Here is a tiny trained network, its code and every weight. The questions are about switching its units off for an input and a target symbol, where a switched-off unit gives its printed mean instead of its output.

import numpy as np


def w(rows, s, z=0):
    codes = np.array(rows[::2]) - 128.0
    scale = np.full(codes.shape[1], s)
    scale[-1] = z or s
    return codes * scale


def f(y):
    return y / 2 * (1 + np.tanh(0.7978845608 * (y + 0.044715 * y**3)))


def softmax(a):
    e = np.exp(a - a.max(-1, keepdims=True))
    return e / e.sum(-1, keepdims=True)


def log_softmax(a):
    a = a - a.max(-1, keepdims=True)
    return a - np.log(np.exp(a).sum(-1, keepdims=True))


def net(x, mask):
    ids = ['αγεηλμξπσψ'.index(c) for c in x.split()]
    T = len(ids)
    res = E[ids] + P[:T]
    u = 0
    for l in range(2):
        r = res
        for j in range(3):
            rows = slice(2 * j, 2 * j + 2)
            q, k, v = (r @ M[l][rows].T for M in (Q, K, V))
            z = softmax(np.where(np.tri(T) > 0, q @ k.T / 2**0.5, -1e9)) @ v
            o = O[l][rows]
            res = res + np.where(mask[u + j], z, o[:, -1]) @ o[:, :-1]
        u += 3
        y = f(res @ A[l][:, :-1].T + A[l][:, -1])
        res = res + np.where(mask[u : u + 12], y, B[l][:, -1]) @ B[l][:, :-1]
        u += 12
    return log_softmax(res[-1] @ U[:, :-1].T + U[:, -1])


Q, K, V, O, A, B = {}, {}, {}, {}, {}, {}
E = w([
[129,148,122,191,53,213,50],'α',
[165,136,172,19,5,185,107],'γ',
[129,68,149,133,176,83,154],'ε',
[86,134,36,114,207,120,153],'η',
[108,91,177,119,86,132,165],'λ',
[107,130,89,166,67,68,48],'μ',
[168,213,189,147,150,197,142],'ξ',
[102,98,137,134,98,165,170],'π',
[50,136,139,149,172,167,138],'σ',
[92,179,199,149,182,87,96],'ψ',
],0.014)
P = w([
[182,77,113,50,151,142,79],'0',
[98,149,98,73,157,137,106],'1',
[97,153,96,90,155,123,114],'2',
[93,152,99,105,150,114,123],'3',
[120,127,100,154,136,115,96],'4',
[123,128,97,171,134,100,101],'5',
[132,119,110,193,129,95,102],'6',
[111,124,114,194,130,78,125],'7',
[105,124,115,211,126,71,129],'8',
[114,106,118,217,128,58,142],'9',
[130,97,119,235,118,51,139],'10',
[128,101,121,254,113,41,143],'11',
],0.0091)
Q[0] = w([
[125,107,148,115,157,157,133],'L0H1',
[232,133,140,136,176,156,171],'L0H1',
[109,4,84,65,159,133,201],'L0H2',
[73,123,169,190,106,168,103],'L0H2',
[184,172,112,74,121,181,107],'L0H3',
[187,104,118,91,108,111,158],'L0H3',
],0.032)
K[0] = w([
[158,119,162,147,136,129,156],'L0H1',
[152,153,171,151,157,216,211],'L0H1',
[75,24,64,178,128,2,170],'L0H2',
[231,167,136,154,99,75,56],'L0H2',
[217,206,113,63,115,142,138],'L0H3',
[127,85,159,29,92,122,127],'L0H3',
],0.026)
V[0] = w([
[83,131,151,74,140,125,93],'L0H1',
[83,76,148,105,192,209,85],'L0H1',
[110,129,122,97,102,133,143],'L0H2',
[160,136,148,128,146,136,65],'L0H2',
[90,124,159,25,167,148,1],'L0H3',
[101,146,131,17,168,133,14],'L0H3',
],0.0072)
O[0] = w([
[165,45,135,128,49,95,124,229],'L0H1',
[182,2,187,92,205,123,50,101],'L0H1',
[100,161,123,115,160,137,107,139],'L0H2',
[175,101,128,142,57,139,114,253],'L0H2',
[222,155,133,214,141,47,209,230],'L0H3',
[216,175,144,218,173,35,184,194],'L0H3',
],0.003,0.0017)
A[0] = w([
[145,152,124,176,148,225,120,95],'L0N1',
[152,166,154,129,167,64,154,4],'L0N2',
[194,142,111,133,80,64,150,51],'L0N3',
[112,153,227,96,83,164,134,59],'L0N4',
[115,137,69,5,101,195,88,58],'L0N5',
[130,80,84,155,140,159,157,91],'L0N6',
[53,141,132,127,163,138,98,45],'L0N7',
[177,116,176,159,181,206,176,85],'L0N8',
[135,152,126,84,152,215,125,75],'L0N9',
[74,64,84,98,148,85,134,46],'L0N10',
[77,134,152,77,124,144,216,67],'L0N11',
[121,119,76,45,83,121,103,70],'L0N12',
],0.011,0.0041)
B[0] = w([
[180,133,135,65,25,72,148,253],'L0N1',
[196,170,124,164,111,201,55,147],'L0N2',
[34,114,114,120,203,109,77,202],'L0N3',
[153,154,26,168,48,71,149,195],'L0N4',
[167,155,159,168,98,191,48,98],'L0N5',
[181,121,122,100,158,103,69,159],'L0N6',
[184,67,134,134,38,114,169,196],'L0N7',
[87,122,97,86,127,22,81,173],'L0N8',
[36,69,143,18,100,151,127,101],'L0N9',
[243,210,86,151,146,103,137,238],'L0N10',
[135,134,160,124,254,198,113,111],'L0N11',
[86,94,149,168,43,148,73,112],'L0N12',
],0.0096,0.0013)
Q[1] = w([
[159,217,250,103,205,188,182],'L1H1',
[224,194,193,221,111,51,62],'L1H1',
[134,80,53,214,69,100,51],'L1H2',
[205,176,139,79,110,57,162],'L1H2',
[195,192,99,155,210,108,105],'L1H3',
[94,151,193,47,200,166,178],'L1H3',
],0.015)
K[1] = w([
[189,70,175,67,165,122,74],'L1H1',
[92,250,218,136,168,158,75],'L1H1',
[77,224,94,200,82,144,231],'L1H2',
[161,157,127,30,112,85,169],'L1H2',
[196,92,84,143,178,133,128],'L1H3',
[157,51,142,69,162,99,29],'L1H3',
],0.019)
V[1] = w([
[183,198,72,116,201,179,73],'L1H1',
[174,100,133,115,116,136,120],'L1H1',
[11,183,122,197,154,31,45],'L1H2',
[229,179,241,209,99,66,228],'L1H2',
[96,99,131,151,209,157,158],'L1H3',
[134,155,163,61,148,56,187],'L1H3',
],0.011)
O[1] = w([
[115,1,77,130,122,76,10,163],'L1H1',
[81,117,127,114,118,138,121,110],'L1H1',
[251,92,123,56,106,71,86,254],'L1H2',
[46,126,165,30,200,170,72,167],'L1H2',
[127,96,177,155,68,86,184,48],'L1H3',
[108,165,225,101,161,107,91,148],'L1H3',
],0.0067,0.0074)
A[1] = w([
[179,175,168,217,137,174,116,76],'L1N1',
[153,139,111,134,150,136,81,83],'L1N2',
[60,123,101,115,27,109,111,3],'L1N3',
[181,89,127,81,130,130,147,61],'L1N4',
[92,188,117,129,89,103,114,120],'L1N5',
[91,72,111,184,104,123,183,44],'L1N6',
[112,81,126,5,108,152,180,58],'L1N7',
[50,76,140,103,141,172,153,16],'L1N8',
[115,121,168,143,51,180,75,77],'L1N9',
[127,110,52,113,177,141,167,94],'L1N10',
[129,54,161,133,190,120,200,132],'L1N11',
[122,100,151,100,117,195,194,74],'L1N12',
],0.015,0.0048)
B[1] = w([
[160,188,155,69,152,159,113,150],'L1N1',
[119,171,149,105,121,161,192,253],'L1N2',
[145,162,189,115,170,155,126,213],'L1N3',
[136,173,137,159,116,101,111,215],'L1N4',
[117,65,111,146,117,123,144,204],'L1N5',
[194,117,83,66,94,202,109,124],'L1N6',
[48,132,107,62,102,77,102,180],'L1N7',
[132,148,166,193,105,124,35,139],'L1N8',
[119,124,85,123,92,157,190,212],'L1N9',
[74,132,78,158,159,145,99,184],'L1N10',
[140,63,144,106,99,123,171,205],'L1N11',
[63,214,149,160,125,82,250,132],'L1N12',
],0.017,0.0049)
U = w([
[93,152,152,209,147,122,83,134],'α',
[126,154,63,165,254,100,145,179],'γ',
[96,130,174,196,119,123,80,105],'ε',
[147,96,124,164,143,140,34,49],'η',
[77,171,180,201,148,92,155,59],'λ',
[158,178,116,177,116,68,104,38],'μ',
[162,202,222,134,243,145,78,156],'ξ',
[117,146,128,163,85,173,134,246],'π',
[150,67,174,154,208,81,180,220],'σ',
[90,149,126,94,142,81,104,5],'ψ',
],0.0057,0.0028)

Each question gives the input, a string of symbols that net reads in full, and the target symbol t.
The units are the heads (2 rows each of Q, K, V and O) and the neurons (one row each of A and B). Each row of codes is followed by its name. A weight is (code - 128) times the scale printed after its matrix; where a second scale follows, it is the last column's (O, A, B and U).
mask holds one flag per unit, layer by layer, with each layer's heads first. A switched-off unit (its flag False) gives its mean, the last column of its rows in O or B, instead of its output. The means were averaged over made-up inputs and are rounded, as every weight is.
A unit's drop is (log p(t) with every unit on - log p(t) with that unit switched off) / (log p(t) with every unit on - log p(t) with every unit switched off).
top k neurons: the k neurons with the biggest drops, biggest first
k most important neurons of layer l: the k neurons of layer l with the biggest drops, biggest first
which heads matter: for each layer, one digit per head in row order, 1 if its drop is at least 0.15 and else 0, layers parted by /
input σ ε η ψ σ μ μ σ σ π, target μ: which heads matter : 101 / 010
input μ σ ψ π, target μ: which heads matter : 001 / 010
input π α ξ ψ η ψ π ξ π, target ψ: 4 most important neurons of layer 0 : [L0N6; L0N2; L0N1; L0N11]
input ε π ψ, target ξ: which heads matter : 001 / 000
input σ μ ψ λ, target σ: which heads matter : 001 / 001
input γ ξ σ, target γ: top 3 neurons : [L0N3; L0N5; L0N12]
input σ γ γ ψ σ π γ λ ξ σ α σ, target ξ: which heads matter : 101 / 101
input ξ ε λ, target ξ: which heads matter : 000 / 001
input σ π ψ λ π π π, target λ: which heads matter : 001 / 111
input λ γ ε, target σ: top 3 neurons : [L1N11; L0N1; L0N4]
input α ξ α π, target α: which heads matter : 001 / 011
input η η η σ, target η: top neuron : [L1N6]
input ψ ξ σ σ σ γ α, target π: top 2 neurons : [L1N9; L0N8]
input ε σ σ π, target ε: most important neuron of layer 1 : [L1N8]
input σ α γ γ π λ, target γ: top 2 neurons : [L0N12; L0N5]
input σ ξ σ ξ ξ λ σ, target ξ: which heads matter : 000 / 101
input ξ α ξ π, target ξ: top 4 neurons : [L0N8; L0N1; L0N11; L0N9]
input ξ λ ε σ μ γ γ ξ σ α, target π: which heads matter : 001 / 000
input α π γ σ, target α: 2 most important neurons of layer 0 : [L0N1; L0N4]
input π ψ λ π, target π: top 2 neurons : [L1N6; L0N5]
input π η ξ σ ψ μ μ α σ, target μ: top 3 neurons : [L0N1; L0N3; L1N4]
input ε π σ, target ε: top 2 neurons : [L1N8; L0N10]
input ξ ψ σ ψ σ, target ψ: top 2 neurons : [L1N7; L0N2]
input σ σ γ σ, target σ: top 3 neurons : [L0N8; L1N11; L0N4]
input γ μ σ, target γ: top 2 neurons : [L0N3; L0N5]
input π σ ψ λ, target π: which heads matter : 000 / 011
input λ σ σ, target λ: which heads matter : 000 / 110
input γ π ξ π, target γ: top 3 neurons : [L0N3; L0N11; L0N12]
input α μ μ ψ π λ μ, target ξ: 2 most important neurons of layer 0 : [L0N2; L0N6]
